Small tables with named rows and columns. After each table, cells are looked up by row and column.

Difus.tsv
	Larapad	Sabi	Ses	Kir	Vur
Dov	117	200	132	53	17
Mes	200	53	123	102	107
Zila	45	97	199	131	20

What is the Sabi of Zila in Difus?
97
What is the Vur of Zila in Difus?
20
What is the Ses of Mes in Difus?
123
What is the Larapad of Dov in Difus?
117
What is the Kir of Mes in Difus?
102
What is the Kir of Zila in Difus?
131
What is the Sabi of Dov in Difus?
200
What is the Kir of Dov in Difus?
53
What is the Vur of Dov in Difus?
17
What is the Larapad of Zila in Difus?
45
What is the Vur of Mes in Difus?
107
What is the Larapad of Mes in Difus?
200

Zoramo
|  | Bib | Vurezur | Zatud | Tem | Ridobu | Lilikiz | Ged |
|---|---|---|---|---|---|---|---|
| Garina | 0.5 | 0.6 | 0.5 | 0.5 | 0.5 | 0.3 | 0.5 |
| Tof | 0.5 | 0.4 | 0.5 | 0.4 | 0.4 | 0.5 | 0.6 |
| Susifi | 0.6 | 0.5 | 0.5 | 0.5 | 0.5 | 0.6 | 0.7 |
| Zesibib | 0.5 | 0.6 | 0.5 | 0.6 | 0.6 | 0.3 | 0.5 |
| Sud | 0.4 | 0.5 | 0.5 | 0.5 | 0.5 | 0.2 | 0.3 |
| Nekefa | 0.5 | 0.5 | 0.5 | 0.5 | 0.6 | 0.7 | 0.6 |
| Did | 0.6 | 0.5 | 0.4 | 0.3 | 0.3 | 0.5 | 0.7 |
| Sameb | 0.5 | 0.4 | 0.5 | 0.5 | 0.5 | 0.5 | 0.5 |
| Mikad | 0.5 | 0.5 | 0.5 | 0.5 | 0.5 | 0.4 | 0.5 |
| Vif | 0.5 | 0.6 | 0.6 | 0.7 | 0.7 | 0.5 | 0.4 |
| Tegonu | 0.4 | 0.5 | 0.4 | 0.4 | 0.4 | 0.4 | 0.4 |
| Lovi | 0.5 | 0.5 | 0.4 | 0.3 | 0.3 | 0.5 | 0.5 |
| Bel | 0.5 | 0.4 | 0.5 | 0.4 | 0.4 | 0.9 | 0.6 |

Tof, Ridobu -> 0.4
Lovi, Bib -> 0.5
Nekefa, Ridobu -> 0.6
Sameb, Bib -> 0.5
Vif, Zatud -> 0.6
Vif, Vurezur -> 0.6
Vif, Lilikiz -> 0.5
Lovi, Vurezur -> 0.5
Susifi, Vurezur -> 0.5
Bel, Ged -> 0.6
Tegonu, Lilikiz -> 0.4

Nuni:
|  | Kobalaf | Lav | Buvef | Sog |
|---|---|---|---|---|
| Dedupe | 572 | 249 | 297 | 553 |
| Vokiz | 316 | 766 | 798 | 513 |
| Mive | 683 | 254 | 191 | 286 |
| Besa | 541 | 540 | 531 | 526 |
| Pomigo | 558 | 297 | 329 | 566 |
| Gedeke | 529 | 321 | 364 | 571 |
| Belo | 562 | 284 | 338 | 571 |
| Pegaso | 525 | 539 | 535 | 538 |
| Pud | 556 | 291 | 333 | 550 |
| Sak | 113 | 937 | 703 | 640 |

What is the Lav of Besa in Nuni? 540
What is the Buvef of Besa in Nuni? 531
What is the Buvef of Pomigo in Nuni? 329
What is the Lav of Gedeke in Nuni? 321
What is the Sog of Dedupe in Nuni? 553
What is the Kobalaf of Vokiz in Nuni? 316
What is the Kobalaf of Pegaso in Nuni? 525
What is the Buvef of Pud in Nuni? 333
What is the Lav of Dedupe in Nuni? 249
What is the Buvef of Pegaso in Nuni? 535
What is the Buvef of Gedeke in Nuni? 364
What is the Sog of Pomigo in Nuni? 566
What is the Kobalaf of Pud in Nuni? 556
What is the Lav of Vokiz in Nuni? 766
What is the Lav of Pegaso in Nuni? 539
What is the Buvef of Sak in Nuni? 703
Which row has the largest Lav? Sak

Table Tizunik
columns: Veza, Butevor, Pagi, Rabu, Fomagut, Zapema
Rulanav: [95, 49, 66, 74, 154, 51]
Pepa: [76, 76, 107, 58, 132, 88]
Vota: [98, 168, 135, 142, 40, 155]
Rivon: [55, 1, 78, 9, 197, 35]
Popi: [148, 196, 81, 205, 16, 129]
Gab: [87, 114, 135, 96, 86, 132]
Par: [182, 154, 25, 192, 53, 65]
Tatuf: [49, 147, 184, 77, 53, 172]
Zavoman: [147, 111, 51, 140, 97, 73]
Zigor: [71, 85, 125, 70, 120, 115]
Fepusa: [87, 184, 146, 144, 29, 170]
Lur: [126, 144, 100, 147, 64, 118]

Veza of Tatuf: 49
Veza of Gab: 87
Butevor of Rulanav: 49
Pagi of Vota: 135
Zapema of Rivon: 35
Rabu of Popi: 205
Which row has the largest Fomagut? Rivon

Table Tapuse
	Numor	Bosaku
Tenesob	-5.2	0.8
Mabub	1.6	-1.1
Dagimo	8.2	-0.4

Bosaku of Tenesob is 0.8
Numor of Mabub is 1.6
Bosaku of Mabub is -1.1
Bosaku of Dagimo is -0.4
Numor of Tenesob is -5.2
Numor of Dagimo is 8.2

Medev =
cols = Guf, Les, Tugofef, Tuvel, Nasivub, Fafoga
Kas: [-0.941, 0.556, -0.626, 0.732, -0.625, -0.673]
Tipos: [-0.115, 0.383, -0.726, 0.838, -0.878, -0.533]
Vivi: [0.738, -0.667, -0.138, -0.220, 0.850, 0.447]
Mopemom: [-0.675, -0.648, 0.514, -0.874, 0.319, 0.420]
Sesodi: [-0.673, -0.865, 0.354, -0.965, -0.234, 0.579]
Bav: [0.902, -0.567, 0.486, -0.610, 0.511, 0.570]
Rorasu: [-0.368, 0.587, -0.598, 0.430, -0.496, -0.834]

What is the Guf of Kas in Medev? -0.941
What is the Guf of Bav in Medev? 0.902
What is the Nasivub of Mopemom in Medev? 0.319
What is the Tuvel of Vivi in Medev? -0.220
What is the Les of Vivi in Medev? -0.667
What is the Tugofef of Tipos in Medev? -0.726
What is the Tugofef of Rorasu in Medev? -0.598
What is the Guf of Tipos in Medev? -0.115
What is the Les of Sesodi in Medev? -0.865
What is the Guf of Rorasu in Medev? -0.368
What is the Nasivub of Kas in Medev? -0.625
What is the Fafoga of Sesodi in Medev? 0.579
What is the Guf of Sesodi in Medev? -0.673
What is the Fafoga of Mopemom in Medev? 0.420
What is the Tugofef of Bav in Medev? 0.486
What is the Fafoga of Bav in Medev? 0.570

